Rows and roughly how far along a hidden order each lies, from 0 to 12
[ -1   6 -38 -32  12   3 -11 -26  -9 -10 -13  11  -6  -7  25  10 -30  -7
  36   2   5  -9  -7  -6  -9   6  12  10   1  -7  17 -25 -30  -6  16 -11
 -15   5  27  -4   0   0 -20  -6  23   0  26  -8  -1   9   2  18  12   8
 -13 -31  -3 -17  30  -6   4   6   9 -13   3  45   1   6  -2  -8  13 -10
 -14 -10  -6  15  11  14 -11  -4 -30  -9  11  42   6  -1  -2  25  -8  12
   5  -8   3   7 -39  16 -12  -4   4] : 1
[-18   9 -44   0  22   1 -21 -32  -8 -13 -26  17  -6  -6  16  11 -22  -8
  65   2  12 -10   0 -11  -3   9   1   6   1  -5  21 -26 -30  -6  15 -12
 -13   1  31   1   4  -1 -11  -7  35   4  31   2  -3   7   1  16   6  12
  -9 -65  -9 -16  21  -7   4   7   4 -12  -2  45   0   8  -1  -1   2 -12
 -24  -8  14  28   4  13 -18   0 -34  -6  11  50  -2   1  -4  26  -6  16
  -9 -11   2   0 -33  15 -11 -13   5] : 3
[-10  10 -47 -10  17   1 -14 -37 -11 -14  -2  17  -4  -6  21  11 -23  -3
  38   2   8 -10   0  -9  -3   2   1   5   1  -2  -2 -35 -30  -3  14 -10
 -21   3  34   1   8  -2 -19  -8  22   1  30  -7  -2   8   2  21   6  13
  -9 -67  -6 -19   1  -6   3   7   8   0  -1  44   1   6  -2  -6   6  -9
 -16 -12  -7  12   9  15 -12  -7 -30  -7  11  35   2   1  -4  22  -4   9
  -2 -15   2   5 -35  15 -13  -4   5] : 2
[-28  17 -30  33  28  -8  -2 -54  -2  -2   5  16  -4  -7   5  21  -7  -4
  62   2  12 -13  13 -10   9   9 -15  -1  -2  13  27 -25 -47  -6   8  -8
 -15  -6  24  11  14  -1  -4  -7  32   4  19  38  -3   5   1  12 -14  20
   2 -77 -26 -17 -32  -5   5   3  -1  -3 -10  50  -2   9   1   3  -7 -11
 -34  -5  27  31  -7  14 -14 -10 -20  -3   7  54 -19   5  -7  13   1  15
 -22  -9  -1  -6 -21   3   2 -18   7] : 8
[-22  21 -14  17  27  -7 -18 -15  -5  -3  21  12  -2  -7   0   3  -7  -4
  50   1  13 -12  21 -11  12  -1 -11  -2   2  -4  25 -25 -23   3  10  -7
 -15  -4   7  10  32  -4  -5 -10  25  -2  15 -49  -7   6   0  14  -8  27
   7 -80 -46  -7 -52 -17   0   7   9  26 -11  13   1   4   0   6 -14  -9
  -1  -3   5  -5  -8   0 -23  11 -25   9   6 -10  12   5  -9   8   4  10
 -22 -21   0  -5 -27  17  -9  -6   0] : 12
[ 32   3 -36 -59  -3  12 -16  -7 -19 -27  -4   9  -3  -3  30  -1 -31  -2
 -25   2   2  -5 -11  -3 -16 -10  17  11   3  -5  10 -22  -2  -1  26  -8
 -16  12  10  -4   2  -2 -25 -10 -14 -11  29 -47   1   9   6  20  18   1
 -18  11  -3 -10   0   0   1   5  15  15   7  13   4  -1  -7 -18  19  -1
  14 -13 -54 -36  19  16  -3 -15 -25  -7   9   0  25  -4  -1  21  -7  -3
  14 -20   3  18 -25  24 -21  17   0] : 0
[-20  11 -31  -5   9   0 -21 -33  -8 -14   1  19  -5  -8  11   8 -20  -8
  76   2  13 -11   3  -8   1   8   0   6   2 -10  24 -33 -34  -5  14 -12
 -15   1  30   0  12  -3  -8  -7  39   3  27 -32  -6   8   0  15   7  20
  -4 -78 -26 -15 -20 -13   2   7   4  -4  -6  38   1   8  -1   2  -3 -14
 -14  -7  13  20   2   1 -23   9 -30  -1   8  30   8   2  -5  23  -5  19
  -9 -16   2  -1 -36  17 -10 -11   4] : 5
[-26  19 -18  15  25  -7 -16 -36  -4   1  21  12  -2  -5   4   7 -12  -2
  64   2  12 -11  16  -9   7   1 -10   2   0   0  19 -25 -26  -1  11 -12
 -17  -4  14  11  24  -3  -6  -9  34  -1  14 -17  -5   7   1  14  -4  23
   3 -77 -40  -8 -43 -13   3   8   6  18 -13  25   0   6   0   5  -8 -11
 -16  -5   9   5  -7   7 -21   2 -14   5   6  16   5   6  -8  15   0  10
 -23 -15   1  -4 -25  11  -6  -8   2] : 10
[-14  15 -41 -15  18   2 -26 -19 -10 -18   2  14  -4  -7  21   4 -24  -7
  63   2  11 -10   3  -9  -1   4   4   8   3 -13  20 -27 -27  -2  18 -11
 -17   1  32   0  13  -2 -14 -11  27  -3  32 -44  -4   9   2  16   7  22
  -4 -65 -29 -10  -9 -14   1  10  12   6  -7  39   3   6  -2   0   2 -11
  -8  -9  -6   6   3   5 -28  10 -35   0   8  19  16   1  -4  18  -5  19
  -6 -20   3   1 -35  22 -17  -4   2] : 3
[ 18  -5 -41 -44  -4  11 -13 -15 -12 -21 -23  10  -4  -5  28   5 -14  -6
   3   2   2  -6 -20  -7 -18   4  27  10   2  -7  -3 -18  -9  -8  16 -13
  -8   9  29 -11 -14   1 -18  -4   9   0  19  -2   2   7   3  12  19  -8
 -19   9  24 -14  62   2   2   3  10 -21  13  35   2   4  -3 -13  21  -5
  -6 -10 -22  11  17  15  -3  -8 -27 -13  12  41   8  -5   2  25 -11   5
  21  -4   3  11 -23  14 -15   3   4] : 0
[ 10   1 -40 -39   2   9 -10 -27 -12 -20 -16  10  -5  -6  26  10 -27  -6
   6   3   6  -7 -13  -6 -15   2  14   8   0  -2   6 -21 -17  -6  17  -8
 -12   8  33  -6  -6   0 -22  -6   7  -2  31  12   2   8   4  18  18   4
 -19  27   9 -17  39   0   3   4   9 -11  10  38   2   4  -4 -12  17  -5
  -8 -11 -22   8  15  16  -5  -9 -25 -12   8  39   7  -3  -2  27  -9   8
  12  -7   2  11 -24  13 -13   6   4] : 0
[-22  14 -30  12  25  -3 -17 -27  -9  -8   6  12  -4  -6  11   9 -18  -4
  67   2  13 -12   8  -9   5   2  -7   4   1  -1  27 -26 -35  -3  12 -11
 -18  -1  20   8  16  -3 -12 -10  30  -1  22 -26  -4  11   1  18   1  22
  -3 -61 -32 -14 -24 -10   3   8   9  13 -11  32   0   7  -1  -1  -3  -9
 -12  -7   1   5   2  11 -16  -2 -33   0   6  20   4   4  -6  14  -1  14
 -18 -16   1  -1 -41  11 -11  -7   2] : 6
[  3   2 -43 -29  12   6 -12 -35 -12 -20 -15  13  -5  -5  24  13 -23  -7
  21   3   9 -10  -6  -8 -11   4  10   9   0  -1  13 -24 -15  -8  13 -11
 -13   6  31  -2  -1   0 -19  -6  21   0  28  -3   0   8   4  18   9   3
 -13 -31   5 -18  31  -2   4   5   7 -10   7  34   1   7  -3  -9  12  -7
 -15  -9 -11  13  13  17  -7  -7 -29 -12  10  55   1  -1  -4  26 -10   7
   3  -9   2   5 -31  13 -12  -2   5] : 0
[  0   8 -40 -15  17   3 -17 -35 -12 -15 -11  16  -5  -7  23  14 -26  -6
  43   3  10  -9  -3 -10  -7   5   4   6   0  -3  17 -28 -31  -6  13 -11
 -16   3  28  -1   6  -1 -19  -9  28   1  33   1  -2   8   3  14   7   7
 -14 -45  -1 -13  19  -6   4   7  10  -9   0  42   1   7  -2  -6  10 -10
 -17 -11  -7  16   7  13 -14  -6 -31  -8   9  45   3  -1  -3  24  -6  12
   1 -13   2   4 -30  15 -12  -5   4] : 1
[-22  17 -27   1  25  -3 -20 -28  -4  -5   9  15  -4  -7   9   9 -21  -5
  64   2  13 -11  12  -9   5   2  -4   5   1  -4  25 -28 -35  -2  12 -15
 -12  -1  23   6  20  -3 -11 -10  29   0  22 -26  -5   7   1  16   0  27
  -3 -75 -35 -11 -30 -13   2   7   7  11 -11  32   1   6  -1   2  -5 -12
  -7  -7   6   5  -1   8 -28   5 -32   2   7  19   8   4  -6  18  -1  12
 -13 -19   2  -2 -38  13 -10  -8   2] : 7
[-29  20 -16  19  21  -8 -17 -21  -6  -3  13  13  -3  -5   0   7 -11  -1
  70   1  12 -11  17 -10  10   2 -11  -1   1   2  25 -23 -26   0  10  -9
 -15  -6  15  11  24  -3  -5  -9  27   0  25 -25  -5   6   0  11  -8  29
   4 -76 -20 -10 -56 -13   2   7   4  15 -14  23   0   7   0   7  -8 -10
 -13  -3  14   3  -8   6 -20   5 -19   6   4  13   3   6  -7  14   2  13
 -24 -13   1  -7 -24   7  -8 -10   2] : 11
[  6   2 -37 -39   7   6 -15 -32 -12 -18 -16  12  -6  -5  26   9 -28  -9
   9   3   3  -7 -10  -7 -11   3  12   9   1  -2   6 -26 -18  -6  16 -12
 -13   6  32  -5  -3  -1 -23  -7   9   0  33  -1   1   8   3  15  15   5
 -16 -18   6 -17  38   1   3   5   7 -11   7  35   1   6  -3  -9  14  -6
 -13 -11 -18  10  12  18  -5 -11 -32 -12  10  40   4  -3  -1  25 -10   9
  13 -10   3  10 -31  13 -15   3   4] : 0
